Below is a small trained network, with its code and all its weights. Each question gives an input and a target symbol and asks what happens when units are switched off, that is, made to give their printed mean instead of their output.

import numpy as np


def w(rows, s, z=0):
    codes = np.array(rows[::2]) - 128.0
    scale = np.full(codes.shape[1], s)
    scale[-1] = z or s
    return codes * scale


def norm(h):
    return h / np.sqrt((h * h).mean(-1, keepdims=True) + 1e-5)


def f(y):
    return np.maximum(y, 0)


def softmax(a):
    e = np.exp(a - a.max(-1, keepdims=True))
    return e / e.sum(-1, keepdims=True)


def log_softmax(a):
    a = a - a.max(-1, keepdims=True)
    return a - np.log(np.exp(a).sum(-1, keepdims=True))


def net(x, mask):
    ids = ['Θδεηλπτ'.index(c) for c in x.split()]
    T = len(ids)
    res = E[ids] + P[:T]
    u = 0
    for l in range(2):
        q, k, v = (norm(res) @ M[l].T for M in (Q, K, V))
        z = softmax(np.where(np.tri(T) > 0, q @ k.T / 3**0.5, -1e9)) @ v
        res = res + np.where(mask[u], z, O[l][:, -1]) @ O[l][:, :-1]
        u += 1
        y = f(norm(res) @ A[l][:, :-1].T + A[l][:, -1])
        res = res + np.where(mask[u : u + 4], y, B[l][:, -1]) @ B[l][:, :-1]
        u += 4
    return log_softmax(norm(res)[-1] @ U[:, :-1].T + U[:, -1])


Q, K, V, O, A, B = {}, {}, {}, {}, {}, {}
E = w([
[195,119,103,149,200,112,131,254,161],'Θ',
[18,107,88,87,169,152,10,186,186],'δ',
[232,78,127,157,148,202,99,107,142],'ε',
[44,146,51,37,142,150,27,154,214],'η',
[131,78,147,250,173,183,109,121,149],'λ',
[225,147,114,234,146,168,167,110,164],'π',
[33,249,62,160,164,108,71,169,239],'τ',
],0.0077)
P = w([
[110,25,50,180,108,163,139,255,101],'0',
[172,68,154,166,157,100,98,140,122],'1',
[209,121,151,210,31,118,153,181,193],'2',
[79,70,154,91,165,163,251,132,197],'3',
[153,132,179,177,78,171,106,191,210],'4',
[108,110,146,104,166,97,95,113,58],'5',
[170,144,179,126,80,179,127,134,164],'6',
[117,100,137,98,148,43,139,61,111],'7',
[160,172,179,115,84,163,129,126,152],'8',
[76,125,187,61,199,110,221,74,101],'9',
[160,175,190,103,87,161,113,122,148],'10',
[163,160,97,103,214,75,142,46,67],'11',
],0.0094)
Q[0] = w([
[85,117,200,83,54,138,232,139,149],'L0H0',
[147,133,150,117,13,147,82,205,118],'L0H0',
[136,153,121,172,2,114,123,122,65],'L0H0',
],0.0082)
K[0] = w([
[169,91,125,155,77,11,72,108,145],'L0H0',
[162,114,168,159,84,148,132,254,195],'L0H0',
[152,103,131,185,18,192,72,189,209],'L0H0',
],0.0073)
V[0] = w([
[66,232,57,127,159,160,124,60,172],'L0H0',
[96,223,106,146,81,161,104,76,179],'L0H0',
[121,137,132,164,126,3,157,154,114],'L0H0',
],0.0052)
O[0] = w([
[174,35,176,113,171,143,128,137,112,61],'L0H0',
[226,76,182,168,114,149,134,189,152,5],'L0H0',
[137,146,157,54,139,160,1,75,177,158],'L0H0',
],0.0073,0.0028)
A[0] = w([
[105,66,97,145,3,251,88,122,110,210],'L0N0',
[64,59,87,120,134,53,120,133,170,161],'L0N1',
[107,181,212,89,120,89,108,115,161,72],'L0N2',
[206,158,206,156,10,193,157,139,103,2],'L0N3',
],0.0066,0.0028)
B[0] = w([
[50,193,26,141,32,31,163,159,219,202],'L0N0',
[209,111,114,181,74,90,177,107,127,254],'L0N1',
[105,58,65,171,195,206,184,85,40,188],'L0N2',
[2,166,24,71,61,117,68,197,252,174],'L0N3',
],0.0061,0.0044)
Q[1] = w([
[171,166,134,180,59,168,1,230,41],'L1H0',
[44,84,217,96,112,206,254,153,125],'L1H0',
[69,160,239,46,47,166,141,170,165],'L1H0',
],0.0071)
K[1] = w([
[118,137,59,151,116,254,141,218,209],'L1H0',
[200,104,103,166,104,26,75,84,204],'L1H0',
[182,154,94,201,32,122,87,113,133],'L1H0',
],0.0079)
V[1] = w([
[183,140,93,13,82,173,147,139,96],'L1H0',
[202,149,158,207,76,169,148,2,161],'L1H0',
[28,17,184,126,48,134,127,57,92],'L1H0',
],0.0063)
O[1] = w([
[71,49,2,196,185,157,191,112,163,49],'L1H0',
[177,110,19,185,110,72,53,126,178,42],'L1H0',
[88,200,153,143,66,125,146,239,213,3],'L1H0',
],0.0084,0.0055)
A[1] = w([
[199,146,100,118,73,155,134,255,92,1],'L1N0',
[112,77,76,197,155,70,194,184,91,176],'L1N1',
[80,215,46,83,95,156,131,135,96,36],'L1N2',
[18,215,5,174,41,113,173,118,131,166],'L1N3',
],0.0078,0.0036)
B[1] = w([
[22,186,16,208,55,62,151,143,137,157],'L1N0',
[92,40,144,174,128,79,156,64,185,175],'L1N1',
[202,122,131,93,81,173,86,250,196,194],'L1N2',
[111,173,2,205,30,205,145,187,228,255],'L1N3',
],0.0083,0.0072)
U = w([
[98,2,185,167,179,120,196,159,161,87],'Θ',
[152,240,110,87,95,83,74,190,112,123],'δ',
[42,153,104,70,158,190,139,36,59,200],'ε',
[68,189,245,79,97,113,226,171,98,60],'η',
[74,118,31,201,73,122,172,111,106,156],'λ',
[238,35,207,82,133,186,49,200,153,192],'π',
[160,116,53,109,162,19,49,48,154,2],'τ',
],0.0098,0.0068)

Each question gives the input, a string of symbols that net reads in full, and the target symbol t.
The units are the heads (3 rows each of Q, K, V and O) and the neurons (one row each of A and B). Each row of codes is followed by its name. A weight is (code - 128) times the scale printed after its matrix; where a second scale follows, it is the last column's (O, A, B and U).
mask holds one flag per unit, layer by layer, with each layer's heads first. A switched-off unit (its flag False) gives its mean, the last column of its rows in O or B, instead of its output. The means were averaged over made-up inputs and are rounded, as every weight is.
A unit's drop is (log p(t) with every unit on - log p(t) with that unit switched off) / (log p(t) with every unit on - log p(t) with every unit switched off).
The circuit of an input: a set's keep is (log p(t) with only the set's units on - log p(t) with every unit switched off) / (log p(t) with every unit on - log p(t) with every unit switched off). Starting from all 10 units, units are removed one at a time, each time the one whose removal leaves the highest keep (on an exact tie, the one counted first), for as long as the keep stays at least 0.8.
units of the circuit, in order: the units of the circuit, biggest drop first
top k neurons: the k neurons with the biggest drops, biggest first
k most important neurons of layer l: the k neurons of layer l with the biggest drops, biggest first
drop when u is switched off: that unit's drop, to one decimal
input π τ τ λ η η, target δ: 3 most important neurons of layer 0	L0N1, L0N2, L0N0
input η Θ δ Θ η η ε λ, target Θ: top neuron	L0N1
input τ τ π η τ, target π: units of the circuit, in order	L0H0, L1N3
input π η Θ δ, target Θ: units of the circuit, in order	L0H0, L1N3
input Θ Θ Θ π λ δ, target τ: top 2 neurons	L0N1, L1N3
input τ δ Θ τ Θ η Θ η τ η, target Θ: top 2 neurons	L0N1, L1N3
input δ η Θ δ Θ η τ τ Θ, target π: 2 most important neurons of layer 0	L0N1, L0N3
input τ λ λ Θ τ Θ ε τ Θ π δ ε, target τ: top 4 neurons	L0N1, L1N3, L1N2, L0N2
input η π Θ Θ τ π Θ δ τ τ, target η: top 2 neurons	L0N1, L1N3
input η η τ δ τ η, target η: units of the circuit, in order	L1H0, L0H0
input τ Θ Θ Θ τ π Θ δ, target τ: 2 most important neurons of layer 0	L0N1, L0N0
input Θ τ ε τ δ Θ Θ δ, target ε: top 2 neurons	L0N1, L1N2
input Θ δ τ τ Θ, target δ: top 2 neurons	L1N0, L1N3
input Θ Θ η Θ η δ ε τ, target η: units of the circuit, in order	L1H0
input Θ Θ Θ δ δ Θ τ η, target ε: drop when L1H0 is switched off	0.3
input Θ τ π η Θ λ Θ τ, target δ: drop when L1H0 is switched off	3.5
input δ π Θ Θ Θ ε, target ε: drop when L1N3 is switched off	0.1
input ε Θ η δ Θ Θ, target η: drop when L1H0 is switched off	0.5
input τ π π τ, target τ: top 2 neurons	L1N3, L1N2
input Θ ε δ η Θ Θ ε δ Θ λ Θ, target ε: most important neuron of layer 0	L0N0
